Below is a small trained network, with its code and all its weights. Each question gives an input and a target symbol and asks what happens when units are switched off, that is, made to give their printed mean instead of their output.

import numpy as np


def w(rows, s, z=0):
    codes = np.array(rows[::2]) - 128.0
    scale = np.full(codes.shape[1], s)
    scale[-1] = z or s
    return codes * scale


def f(y):
    return y / 2 * (1 + np.tanh(0.7978845608 * (y + 0.044715 * y**3)))


def softmax(a):
    e = np.exp(a - a.max(-1, keepdims=True))
    return e / e.sum(-1, keepdims=True)


def log_softmax(a):
    a = a - a.max(-1, keepdims=True)
    return a - np.log(np.exp(a).sum(-1, keepdims=True))


def net(x, mask):
    ids = ['ΘΞΣβδεζητ'.index(c) for c in x.split()]
    T = len(ids)
    res = E[ids] + P[:T]
    u = 0
    for l in range(3):
        r = res
        for j in range(2):
            rows = slice(2 * j, 2 * j + 2)
            q, k, v = (r @ M[l][rows].T for M in (Q, K, V))
            z = softmax(np.where(np.tri(T) > 0, q @ k.T / 2**0.5, -1e9)) @ v
            o = O[l][rows]
            res = res + np.where(mask[u + j], z, o[:, -1]) @ o[:, :-1]
        u += 2
        y = f(res @ A[l][:, :-1].T + A[l][:, -1])
        res = res + np.where(mask[u : u + 4], y, B[l][:, -1]) @ B[l][:, :-1]
        u += 4
    return log_softmax(res[-1] @ U[:, :-1].T + U[:, -1])


Q, K, V, O, A, B = {}, {}, {}, {}, {}, {}
E = w([
[84,139,65],'Θ',
[136,95,121],'Ξ',
[153,76,122],'Σ',
[106,127,89],'β',
[147,57,99],'δ',
[54,231,181],'ε',
[35,26,195],'ζ',
[249,145,255],'η',
[174,239,5],'τ',
],0.015)
P = w([
[171,56,222],'0',
[186,91,246],'1',
[177,148,254],'2',
[140,184,194],'3',
[190,142,200],'4',
[242,114,199],'5',
[252,114,189],'6',
[231,102,164],'7',
],0.0051)
Q[0] = w([
[202,178,184],'0.h1',
[175,91,161],'0.h1',
[133,148,1],'0.h2',
[37,175,19],'0.h2',
],0.0079)
K[0] = w([
[80,129,223],'0.h1',
[126,69,147],'0.h1',
[138,1,186],'0.h2',
[32,117,123],'0.h2',
],0.0093)
V[0] = w([
[174,148,85],'0.h1',
[97,2,111],'0.h1',
[105,80,122],'0.h2',
[147,77,117],'0.h2',
],0.011)
O[0] = w([
[137,80,89,3],'0.h1',
[71,53,86,135],'0.h1',
[77,1,176,28],'0.h2',
[123,205,78,110],'0.h2',
],0.007,0.0038)
A[0] = w([
[133,186,198,253],'0.n1',
[47,250,187,29],'0.n2',
[255,230,63,192],'0.n3',
[142,236,116,141],'0.n4',
],0.007,0.0018)
B[0] = w([
[159,68,167,245],'0.n1',
[90,96,85,185],'0.n2',
[255,140,145,254],'0.n3',
[147,204,128,198],'0.n4',
],0.01,0.008)
Q[1] = w([
[157,85,223],'1.h1',
[136,75,2],'1.h1',
[115,56,110],'1.h2',
[44,175,206],'1.h2',
],0.0059)
K[1] = w([
[193,185,253],'1.h1',
[234,175,95],'1.h1',
[30,59,124],'1.h2',
[217,171,186],'1.h2',
],0.0047)
V[1] = w([
[74,114,245],'1.h1',
[118,74,45],'1.h1',
[188,153,1],'1.h2',
[153,219,127],'1.h2',
],0.0098)
O[1] = w([
[128,143,119,192],'1.h1',
[254,57,121,7],'1.h1',
[206,77,122,95],'1.h2',
[60,41,115,171],'1.h2',
],0.0061,0.014)
A[1] = w([
[92,69,190,70],'1.n1',
[105,188,169,4],'1.n2',
[60,11,255,167],'1.n3',
[175,188,151,205],'1.n4',
],0.009,0.0032)
B[1] = w([
[107,186,12,153],'1.n1',
[121,2,144,179],'1.n2',
[113,219,83,215],'1.n3',
[83,237,114,245],'1.n4',
],0.0049,0.011)
Q[2] = w([
[89,154,128],'2.h1',
[36,254,228],'2.h1',
[60,34,180],'2.h2',
[126,11,122],'2.h2',
],0.0069)
K[2] = w([
[71,206,254],'2.h1',
[111,207,43],'2.h1',
[123,99,159],'2.h2',
[112,145,98],'2.h2',
],0.0097)
V[2] = w([
[141,95,155],'2.h1',
[119,138,60],'2.h1',
[159,203,130],'2.h2',
[150,165,9],'2.h2',
],0.015)
O[2] = w([
[179,144,213,84],'2.h1',
[236,76,15,134],'2.h1',
[2,7,155,250],'2.h2',
[31,66,89,80],'2.h2',
],0.0067,0.021)
A[2] = w([
[139,255,129,163],'2.n1',
[63,130,168,1],'2.n2',
[35,128,86,127],'2.n3',
[232,204,29,103],'2.n4',
],0.0094,0.0038)
B[2] = w([
[46,79,39,175],'2.n1',
[177,87,122,211],'2.n2',
[138,147,183,251],'2.n3',
[248,42,165,130],'2.n4',
],0.011,0.012)
U = w([
[145,120,130,63],'Θ',
[125,167,144,151],'Ξ',
[166,155,156,131],'Σ',
[128,147,114,253],'β',
[179,97,155,84],'δ',
[35,169,106,209],'ε',
[75,179,114,73],'ζ',
[113,166,255,118],'η',
[99,13,132,33],'τ',
],0.0097,0.0077)

Each question gives the input, a string of symbols that net reads in full, and the target symbol t.
The units are the heads (2 rows each of Q, K, V and O) and the neurons (one row each of A and B). Each row of codes is followed by its name. A weight is (code - 128) times the scale printed after its matrix; where a second scale follows, it is the last column's (O, A, B and U).
mask holds one flag per unit, layer by layer, with each layer's heads first. A switched-off unit (its flag False) gives its mean, the last column of its rows in O or B, instead of its output. The means were averaged over made-up inputs and are rounded, as every weight is.
A unit's drop is (log p(t) with every unit on - log p(t) with that unit switched off) / (log p(t) with every unit on - log p(t) with every unit switched off).
The circuit of an input: a set's keep is (log p(t) with only the set's units on - log p(t) with every unit switched off) / (log p(t) with every unit on - log p(t) with every unit switched off). Starting from the 12 units with the biggest drops (on a tie, the unit counted first), units are removed one at a time, each time the one whose removal leaves the highest keep (on an exact tie, the one counted first), for as long as the keep stays at least 0.8.
units of the circuit, in order: the units of the circuit, biggest drop first
most important unit: the unit with the biggest drop
top k neurons: the k neurons with the biggest drops, biggest first
top k neurons in layer l: the k neurons of layer l with the biggest drops, biggest first
heads that matter: for each layer, one digit per head in row order, 1 if its drop is at least 0.15 and else 0, layers parted by /
input η η ε, target η: heads that matter -> 10 / 00 / 00
input ζ ε δ ζ τ τ, target τ: units of the circuit, in order -> (0.n3 2.h2)
input τ η η ε, target η: top 2 neurons -> (2.n3 2.n1)
input ε Σ Ξ Ξ δ δ η Ξ, target η: top 2 neurons -> (2.n1 0.n3)
input η η τ ε, target τ: heads that matter -> 10 / 01 / 01
input Σ η η ε Ξ, target η: heads that matter -> 10 / 00 / 10
input β τ ε, target τ: units of the circuit, in order -> (0.n3 2.h2 0.h1 1.h2)
input Ξ Θ η η τ, target τ: heads that matter -> 00 / 00 / 01
input δ η β, target η: top 4 neurons -> (0.n3 1.n4 2.n1 0.n1)
input Θ ε δ η η η δ, target η: top 2 neurons -> (0.n3 1.n4)
input η ε η ε Σ, target η: heads that matter -> 10 / 00 / 10
input β τ ε η η τ Θ, target τ: heads that matter -> 10 / 00 / 01
input δ ζ Θ η, target ε: units of the circuit, in order -> (0.h1 2.n1 2.h2)
input τ ε β, target τ: heads that matter -> 10 / 00 / 00
input τ τ η, target τ: heads that matter -> 00 / 00 / 01
input ε ε ζ ε η, target ε: most important unit -> 0.h1
input Σ ε Θ η η β η β, target η: top neuron in layer 1 -> (1.n4)
input β η ε Θ, target η: heads that matter -> 11 / 00 / 10
input Ξ ε ζ, target ε: heads that matter -> 00 / 00 / 01
input ζ Ξ η η η ε η ζ, target η: top 3 neurons in layer 2 -> (2.n3 2.n1 2.n2)
